Below are the code and all the weights of a small trained network. Each question names an input and a class and asks about switching units off, where a switched-off unit gives its printed mean instead of its output.

import numpy as np


def w(rows, s, z=0):
    codes = np.array(rows[::2]) - 128.0
    scale = np.full(codes.shape[1], s)
    scale[-1] = z or s
    return codes * scale


def norm(h):
    return h / np.sqrt((h * h).mean(-1, keepdims=True) + 1e-5)


def f(y):
    return np.maximum(y, 0)


def log_softmax(a):
    a = a - a.max(-1, keepdims=True)
    return a - np.log(np.exp(a).sum(-1, keepdims=True))


def net(x, mask):
    res = np.array(x, float).reshape(1, 5) / 4 @ E
    u = 0
    for l in range(4):
        y = f(norm(res) @ A[l][:, :-1].T + A[l][:, -1])
        res = res + np.where(mask[u : u + 14], y, B[l][:, -1]) @ B[l][:, :-1]
        u += 14
    return log_softmax(norm(res)[-1] @ U[:, :-1].T + U[:, -1])


A, B = {}, {}
E = w([
[136,65,88,178,186,37,222,75,156,63,78],'x0',
[84,146,156,128,63,162,194,64,138,86,188],'x1',
[150,103,87,117,139,212,187,200,80,70,143],'x2',
[160,126,168,40,143,161,144,7,20,159,51],'x3',
[106,94,144,152,45,82,86,150,68,87,77],'x4',
],0.0017)
A[0] = w([
[151,89,100,37,92,207,219,157,62,139,31,105],'L0N1',
[100,205,112,39,208,197,151,122,184,150,178,59],'L0N2',
[105,160,200,145,104,44,59,90,171,165,181,8],'L0N3',
[73,84,140,190,85,105,128,128,116,33,3,80],'L0N4',
[108,139,42,186,108,232,196,245,81,101,142,47],'L0N5',
[78,126,156,172,24,164,38,157,55,126,90,127],'L0N6',
[103,89,127,129,87,182,155,72,173,39,236,81],'L0N7',
[96,125,131,166,18,179,154,83,128,117,150,33],'L0N8',
[163,198,146,5,61,121,101,208,128,110,197,8],'L0N9',
[119,174,219,95,152,114,148,46,130,181,41,173],'L0N10',
[203,72,128,139,202,96,47,230,76,233,38,149],'L0N11',
[73,115,123,136,64,142,145,57,174,130,164,30],'L0N12',
[107,50,95,196,143,98,93,145,172,34,173,131],'L0N13',
[101,73,175,134,61,155,186,41,92,139,200,17],'L0N14',
],0.0021,0.0013)
B[0] = w([
[121,135,218,150,152,141,100,174,190,51,68,200],'L0N1',
[167,58,162,114,127,115,153,120,189,143,226,187],'L0N2',
[216,222,136,158,78,133,169,137,169,91,55,180],'L0N3',
[239,78,149,96,107,117,202,168,178,233,224,199],'L0N4',
[206,237,141,137,69,146,120,111,155,42,73,195],'L0N5',
[206,34,130,136,149,127,191,75,174,179,235,213],'L0N6',
[144,155,120,82,211,42,127,211,82,152,119,193],'L0N7',
[122,177,143,90,155,30,145,182,76,124,187,166],'L0N8',
[75,139,89,236,142,168,149,86,79,182,136,175],'L0N9',
[91,105,197,144,151,106,123,196,203,131,96,234],'L0N10',
[95,224,85,50,146,26,189,168,76,107,204,251],'L0N11',
[134,185,104,64,175,63,131,185,86,124,140,161],'L0N12',
[72,95,198,158,168,112,134,108,131,112,87,211],'L0N13',
[108,191,105,71,202,5,140,210,78,136,157,173],'L0N14',
],0.0022,0.0024)
A[1] = w([
[49,130,50,183,119,148,63,126,170,87,129,35],'L1N1',
[186,140,212,120,168,59,210,172,174,75,75,197],'L1N2',
[110,164,111,139,137,214,44,117,123,144,136,53],'L1N3',
[163,101,93,84,169,190,140,89,182,193,223,76],'L1N4',
[60,161,61,177,138,73,95,78,127,109,49,112],'L1N5',
[13,90,133,195,144,102,58,189,149,131,165,73],'L1N6',
[124,120,166,146,162,34,124,99,147,226,182,230],'L1N7',
[105,180,96,136,115,158,71,103,43,179,189,6],'L1N8',
[181,132,54,165,141,86,125,166,144,122,178,120],'L1N9',
[129,142,122,211,60,171,149,143,188,123,140,116],'L1N10',
[186,233,176,89,108,139,76,197,136,142,175,228],'L1N11',
[186,150,160,62,148,145,132,2,42,134,105,131],'L1N12',
[97,89,138,45,139,132,89,52,87,121,68,16],'L1N13',
[142,174,44,166,124,75,164,207,175,136,226,212],'L1N14',
],0.0024,0.0015)
B[1] = w([
[64,109,218,131,108,97,154,133,152,52,107,133],'L1N1',
[86,150,116,165,152,220,42,65,83,167,167,253],'L1N2',
[70,77,103,212,53,132,122,135,87,145,139,137],'L1N3',
[193,100,167,128,177,134,47,68,93,166,189,156],'L1N4',
[131,173,81,138,74,209,142,158,84,194,141,145],'L1N5',
[56,94,182,50,129,158,136,176,157,80,88,155],'L1N6',
[183,172,95,144,104,245,116,122,95,23,114,236],'L1N7',
[20,114,88,214,91,148,101,86,42,200,150,143],'L1N8',
[93,111,174,90,156,151,79,103,120,116,139,177],'L1N9',
[81,133,212,104,157,130,126,120,120,119,102,152],'L1N10',
[78,91,71,251,155,104,187,101,103,145,72,227],'L1N11',
[81,153,175,167,150,104,142,239,193,123,111,174],'L1N12',
[80,100,233,133,155,153,172,227,200,114,98,143],'L1N13',
[123,106,198,77,169,128,101,100,107,126,58,243],'L1N14',
],0.0023,0.0043)
A[2] = w([
[111,126,129,153,102,196,108,117,125,138,138,136],'L2N1',
[93,188,95,78,103,75,169,129,107,114,190,39],'L2N2',
[125,108,116,127,185,111,163,69,163,102,118,118],'L2N3',
[111,91,83,145,135,93,177,85,111,112,105,71],'L2N4',
[132,125,116,160,97,94,139,165,85,87,114,180],'L2N5',
[145,194,103,111,73,82,108,91,211,155,92,11],'L2N6',
[112,178,95,75,130,64,152,152,110,127,157,158],'L2N7',
[193,148,80,121,115,173,155,164,124,71,137,6],'L2N8',
[180,135,129,125,162,142,143,69,61,172,85,176],'L2N9',
[153,54,143,121,26,68,136,167,118,147,145,101],'L2N10',
[147,90,80,161,163,110,153,118,124,78,101,66],'L2N11',
[146,88,155,78,65,118,121,134,82,127,96,77],'L2N12',
[123,165,142,103,114,177,66,98,89,130,129,89],'L2N13',
[130,133,3,50,153,90,82,172,116,147,107,23],'L2N14',
],0.004,0.0014)
B[2] = w([
[107,117,81,102,110,78,119,108,113,121,110,176],'L2N1',
[68,174,89,78,181,47,143,58,111,82,172,151],'L2N2',
[155,109,99,149,57,110,109,193,74,181,140,221],'L2N3',
[98,140,111,166,74,139,127,159,96,189,145,161],'L2N4',
[164,136,151,100,146,172,124,77,139,157,170,190],'L2N5',
[210,200,122,179,69,226,82,80,35,17,32,148],'L2N6',
[51,162,132,100,183,58,141,54,101,70,187,156],'L2N7',
[207,216,145,180,55,132,13,67,89,67,55,142],'L2N8',
[80,100,123,126,104,135,108,137,189,78,144,253],'L2N9',
[192,120,85,99,224,171,121,50,206,165,205,156],'L2N10',
[113,133,113,139,61,143,111,139,97,166,145,181],'L2N11',
[134,119,130,143,186,127,97,122,201,131,188,155],'L2N12',
[107,91,80,131,117,133,135,117,127,113,109,190],'L2N13',
[93,186,143,67,164,2,156,70,48,103,189,158],'L2N14',
],0.0036,0.003)
A[3] = w([
[219,176,144,132,108,167,132,121,132,90,52,109],'L3N1',
[116,106,66,170,50,153,136,156,107,254,140,71],'L3N2',
[153,111,106,106,169,82,73,168,110,143,114,140],'L3N3',
[130,91,173,73,124,142,186,134,127,178,62,65],'L3N4',
[106,96,174,28,133,134,185,140,129,157,55,21],'L3N5',
[86,125,184,105,124,124,137,219,208,107,107,20],'L3N6',
[128,178,148,97,128,43,171,150,94,147,163,115],'L3N7',
[197,79,104,94,132,134,123,113,183,158,178,103],'L3N8',
[139,84,70,187,106,85,193,124,138,168,87,4],'L3N9',
[135,163,148,136,98,72,74,77,163,153,102,170],'L3N10',
[114,175,160,68,118,202,131,97,110,174,145,171],'L3N11',
[66,154,121,146,91,133,89,108,159,109,166,133],'L3N12',
[222,104,89,107,153,153,145,112,194,186,192,48],'L3N13',
[124,90,112,159,154,151,159,76,92,67,140,202],'L3N14',
],0.0041,0.0021)
B[3] = w([
[166,202,81,176,48,163,57,74,113,67,85,174],'L3N1',
[119,37,63,176,46,152,237,214,76,226,124,198],'L3N2',
[131,158,148,115,88,112,219,76,127,126,167,191],'L3N3',
[98,89,170,198,167,68,90,177,213,99,124,149],'L3N4',
[54,104,159,177,160,70,83,169,211,52,103,151],'L3N5',
[63,40,242,213,146,59,103,157,219,74,50,176],'L3N6',
[87,183,77,37,195,97,180,136,85,104,178,191],'L3N7',
[182,117,161,104,169,198,86,85,181,187,159,161],'L3N8',
[73,100,109,133,64,153,161,209,71,196,153,147],'L3N9',
[170,135,117,123,142,176,154,167,93,100,172,214],'L3N10',
[162,104,117,166,106,65,137,158,138,102,129,212],'L3N11',
[139,103,102,94,143,110,157,138,123,139,75,237],'L3N12',
[254,44,223,52,123,172,43,38,185,214,180,165],'L3N13',
[125,157,113,89,124,126,99,113,144,178,96,255],'L3N14',
],0.0044,0.003)
U = w([
[12,42,249,246,195,48,93,228,255,12,34,149],'0',
[54,235,72,33,217,10,229,94,18,79,224,164],'1',
[103,24,23,231,9,172,217,226,28,247,123,163],'2',
[228,239,74,219,42,232,15,57,73,10,29,160],'3',
[246,28,210,74,191,193,49,26,223,230,219,124],'4',
[15,102,45,64,167,183,77,27,140,142,25,2],'5',
],0.0065,0.0041)

Each question gives the input, the list of numbers given to net, and the class t.
The units are the neurons (one row each of A and B). Each row of codes is followed by its name. A weight is (code - 128) times the scale printed after its matrix; where a second scale follows, it is the last column's (A, B and U).
mask holds one flag per neuron, layer by layer. A switched-off neuron (its flag False) gives its mean, the last column of its row in B, instead of its output. The means were averaged over made-up inputs and are rounded, as every weight is.
A unit's drop is (log p(t) with every unit on - log p(t) with that unit switched off) / (log p(t) with every unit on - log p(t) with every unit switched off).
The circuit of an input: a set's keep is (log p(t) with only the set's units on - log p(t) with every unit switched off) / (log p(t) with every unit on - log p(t) with every unit switched off). Starting from the 12 units with the biggest drops (on a tie, the unit counted first), units are removed one at a time, each time the one whose removal leaves the highest keep (on an exact tie, the one counted first), for as long as the keep stays at least 0.8.
units of the circuit, in order: the units of the circuit, biggest drop first
most important unit: the unit with the biggest drop
top k neurons: the k neurons with the biggest drops, biggest first
top k neurons in layer l: the k neurons of layer l with the biggest drops, biggest first
input [0,7,-6,7,-3], class 0: units of the circuit, in order	[L0N10; L1N12; L3N5]
input [2,0,-2,3,1], class 5: most important unit	L1N2
input [4,1,-7,7,5], class 0: top 4 neurons	[L1N13; L1N12; L0N5; L0N10]
input [-1,-6,6,4,6], class 1: units of the circuit, in order	[L0N11; L2N14]
input [0,4,-8,7,4], class 3: units of the circuit, in order	[L2N6; L1N14; L0N3; L3N1]
input [6,5,-5,-1,-7], class 4: units of the circuit, in order	[L1N11; L3N13]
input [7,7,-5,8,1], class 0: top 2 neurons	[L0N11; L1N11]
input [4,2,3,4,2], class 0: units of the circuit, in order	[L0N1; L1N12]
input [-7,1,-7,-5,-4], class 2: units of the circuit, in order	[L1N11; L3N2]
input [1,-4,-1,-5,6], class 4: units of the circuit, in order	[L0N4; L2N10; L2N5]
input [-4,-7,7,-7,6], class 0: top 4 neurons	[L1N7; L0N13; L1N6; L0N7]
input [3,6,4,-7,-8], class 4: units of the circuit, in order	[L1N4; L3N13]
input [2,6,-8,-6,-4], class 3: units of the circuit, in order	[L2N6; L0N3]
input [5,0,0,5,6], class 4: units of the circuit, in order	[L1N11; L0N4; L2N12]
input [4,7,8,1,3], class 3: units of the circuit, in order	[L2N8]
input [1,1,6,1,-5], class 3: top 2 neurons	[L0N5; L2N8]
input [-3,6,4,-6,4], class 0: top 2 neurons	[L0N11; L1N14]
input [-3,0,-3,-1,5], class 4: top 2 neurons	[L1N2; L0N6]
input [-6,4,-2,5,-6], class 2: top 2 neurons in layer 0	[L0N6; L0N4]
input [-8,2,2,-1,-8], class 2: most important unit	L3N2
input [0,7,0,3,7], class 1: top 2 neurons	[L0N14; L0N8]
input [-7,-8,8,4,-4], class 1: top 2 neurons	[L0N11; L1N7]
input [-2,6,-5,4,-6], class 1: top 2 neurons in layer 0	[L0N14; L0N6]
input [-7,7,-2,2,2], class 1: top 2 neurons	[L0N8; L0N14]
input [-8,6,-7,7,-7], class 2: top 3 neurons	[L1N14; L0N11; L1N8]
input [6,3,-7,-2,-7], class 3: top 2 neurons	[L1N11; L2N6]
input [4,8,5,-6,1], class 1: most important unit	L0N7
input [-5,4,-3,2,3], class 2: top 2 neurons in layer 0	[L0N11; L0N6]
input [4,-7,8,-6,7], class 3: top 2 neurons in layer 3	[L3N7; L3N1]
input [2,-6,5,4,2], class 1: top 2 neurons	[L0N11; L1N7]
